Below is a small trained network, with its code and all its weights. Each question gives an input and a class and asks what happens when units are switched off, that is, made to give their printed mean instead of their output.

import numpy as np


def w(rows, s, z=0):
    codes = np.array(rows[::2]) - 128.0
    scale = np.full(codes.shape[1], s)
    scale[-1] = z or s
    return codes * scale


def norm(h):
    return h / np.sqrt((h * h).mean(-1, keepdims=True) + 1e-5)


def f(y):
    return y / 2 * (1 + np.tanh(0.7978845608 * (y + 0.044715 * y**3)))


def log_softmax(a):
    a = a - a.max(-1, keepdims=True)
    return a - np.log(np.exp(a).sum(-1, keepdims=True))


def net(x, mask):
    res = np.array(x, float).reshape(1, 6) / 4 @ E
    u = 0
    for l in range(3):
        y = f(norm(res) @ A[l][:, :-1].T + A[l][:, -1])
        res = res + np.where(mask[u : u + 6], y, B[l][:, -1]) @ B[l][:, :-1]
        u += 6
    return log_softmax(norm(res)[-1] @ U[:, :-1].T + U[:, -1])


A, B = {}, {}
E = w([
[128,110,114,140,139,107,111,139,104],'x0',
[253,106,166,188,176,139,121,178,177],'x1',
[99,139,239,103,122,204,125,110,152],'x2',
[139,85,181,65,188,6,174,216,15],'x3',
[77,155,159,186,173,61,85,117,150],'x4',
[151,133,150,99,92,50,197,75,205],'x5',
],0.0059)
A[0] = w([
[182,148,153,191,183,146,172,165,163,165],'L0N1',
[66,151,139,163,198,85,143,95,193,67],'L0N2',
[130,173,136,83,83,129,60,140,208,6],'L0N3',
[170,150,1,119,146,65,112,105,113,32],'L0N4',
[152,2,104,94,21,180,199,154,133,56],'L0N5',
[89,128,234,133,105,177,154,104,120,141],'L0N6',
],0.0075,0.0018)
B[0] = w([
[67,251,53,202,61,100,178,170,68,224],'L0N1',
[85,31,47,35,140,40,47,178,204,202],'L0N2',
[207,173,115,152,110,140,150,119,73,162],'L0N3',
[196,196,163,104,254,188,126,86,143,231],'L0N4',
[111,124,13,110,176,5,18,216,164,253],'L0N5',
[196,146,56,131,247,99,191,159,129,243],'L0N6',
],0.0069,0.0032)
A[1] = w([
[189,103,111,155,131,184,103,12,130,83],'L1N1',
[199,82,98,89,108,166,119,112,133,76],'L1N2',
[104,137,86,134,193,138,73,146,142,226],'L1N3',
[141,128,113,172,72,166,80,75,166,125],'L1N4',
[64,142,96,118,145,103,173,74,97,24],'L1N5',
[94,94,143,118,88,141,160,123,119,3],'L1N6',
],0.011,0.0025)
B[1] = w([
[179,94,126,121,188,49,124,23,74,170],'L1N1',
[68,110,100,146,219,78,83,178,132,142],'L1N2',
[73,185,115,68,97,250,158,158,200,254],'L1N3',
[132,136,235,70,123,24,120,177,4,181],'L1N4',
[225,80,32,224,128,141,128,95,145,166],'L1N5',
[254,91,217,152,212,179,176,104,140,116],'L1N6',
],0.0071,0.0081)
A[2] = w([
[111,67,64,124,118,150,175,31,120,231],'L2N1',
[192,103,168,89,222,150,140,99,214,254],'L2N2',
[75,142,211,104,141,120,122,129,165,9],'L2N3',
[133,73,139,149,146,2,105,136,213,239],'L2N4',
[195,81,115,141,73,79,115,111,180,22],'L2N5',
[135,108,98,99,140,204,162,73,123,92],'L2N6',
],0.0076,0.0024)
B[2] = w([
[246,254,153,161,56,131,205,178,125,190],'L2N1',
[123,200,127,96,216,186,155,185,80,211],'L2N2',
[164,149,170,70,253,90,37,225,193,121],'L2N3',
[118,178,95,46,34,218,39,59,102,254],'L2N4',
[79,128,46,38,116,179,107,138,95,136],'L2N5',
[144,80,188,147,88,221,228,124,107,158],'L2N6',
],0.0064,0.0049)
U = w([
[7,167,30,72,179,106,23,210,238,131],'0',
[128,245,115,86,254,143,186,121,145,194],'1',
[132,154,142,87,182,17,99,81,15,212],'2',
[74,243,75,103,219,121,172,125,139,160],'3',
[67,189,93,93,83,169,79,150,118,201],'4',
[167,176,92,207,6,129,180,168,138,192],'5',
[83,51,177,168,107,113,142,99,162,7],'6',
[71,59,212,213,140,105,163,60,205,3],'7',
],0.0081,0.0037)

Each question gives the input, the list of numbers given to net, and the class t.
The units are the neurons (one row each of A and B). Each row of codes is followed by its name. A weight is (code - 128) times the scale printed after its matrix; where a second scale follows, it is the last column's (A, B and U).
mask holds one flag per neuron, layer by layer. A switched-off neuron (its flag False) gives its mean, the last column of its row in B, instead of its output. The means were averaged over made-up inputs and are rounded, as every weight is.
A unit's drop is (log p(t) with every unit on - log p(t) with that unit switched off) / (log p(t) with every unit on - log p(t) with every unit switched off).
The circuit of an input: a set's keep is (log p(t) with only the set's units on - log p(t) with every unit switched off) / (log p(t) with every unit on - log p(t) with every unit switched off). Starting from the 12 units with the biggest drops (on a tie, the unit counted first), units are removed one at a time, each time the one whose removal leaves the highest keep (on an exact tie, the one counted first), for as long as the keep stays at least 0.8.
units of the circuit, in order: the units of the circuit, biggest drop first
unit that matters most: the unit with the biggest drop
top k neurons: the k neurons with the biggest drops, biggest first
k most important neurons of layer l: the k neurons of layer l with the biggest drops, biggest first
input [1,-2,-1,-2,-6,4], class 0: unit that matters most	L0N5
input [0,-8,2,-6,-4,-7], class 5: 2 most important neurons of layer 2	(L2N1 L2N6)
input [0,-7,1,3,-3,5], class 5: top 2 neurons	(L2N1 L1N5)
input [6,-7,-5,-7,4,-7], class 2: top 2 neurons	(L1N4 L0N5)
input [5,1,-8,4,5,-8], class 1: units of the circuit, in order	(L0N4 L0N5)
input [-6,-8,-7,-8,2,5], class 2: top 2 neurons	(L1N4 L1N1)
input [-3,3,7,-7,-5,-7], class 1: top 3 neurons	(L0N6 L1N1 L2N4)
input [8,-1,7,-7,-8,-2], class 0: 3 most important neurons of layer 0	(L0N5 L0N4 L0N6)
input [-2,-6,1,-8,-3,-4], class 2: units of the circuit, in order	(L1N4 L1N1 L0N1)
input [-4,8,1,3,-5,-1], class 5: units of the circuit, in order	(L0N1 L0N4)
input [3,-2,-8,2,5,3], class 1: top 2 neurons	(L0N4 L0N5)
input [-7,-8,-4,0,2,-6], class 5: units of the circuit, in order	(L1N5 L0N5 L2N1)
input [2,-6,-7,-4,0,4], class 1: top 3 neurons	(L0N4 L0N1 L2N2)
input [3,-3,-5,-8,1,2], class 2: units of the circuit, in order	(L1N4 L1N1)
input [-6,-2,-8,-6,4,-2], class 1: units of the circuit, in order	(L0N4 L1N1 L0N5)
input [-5,2,0,-8,-7,-5], class 2: top 3 neurons	(L1N4 L1N1 L0N2)
input [2,-4,5,-2,-6,-2], class 0: units of the circuit, in order	(L0N5)
input [-6,-8,-3,1,7,-7], class 5: units of the circuit, in order	(L1N5 L0N5 L2N1)
input [6,5,-7,0,1,-6], class 1: top 4 neurons	(L0N4 L0N5 L0N2 L2N4)
input [0,-8,7,3,-4,-4], class 5: 2 most important neurons of layer 0	(L0N4 L0N2)
input [-7,-8,4,-2,-5,4], class 5: units of the circuit, in order	(L2N1 L1N5)
input [-8,-3,-6,-7,-8,-2], class 0: top 2 neurons	(L0N5 L1N2)
input [2,2,7,-7,6,-5], class 1: top neuron	(L0N6)
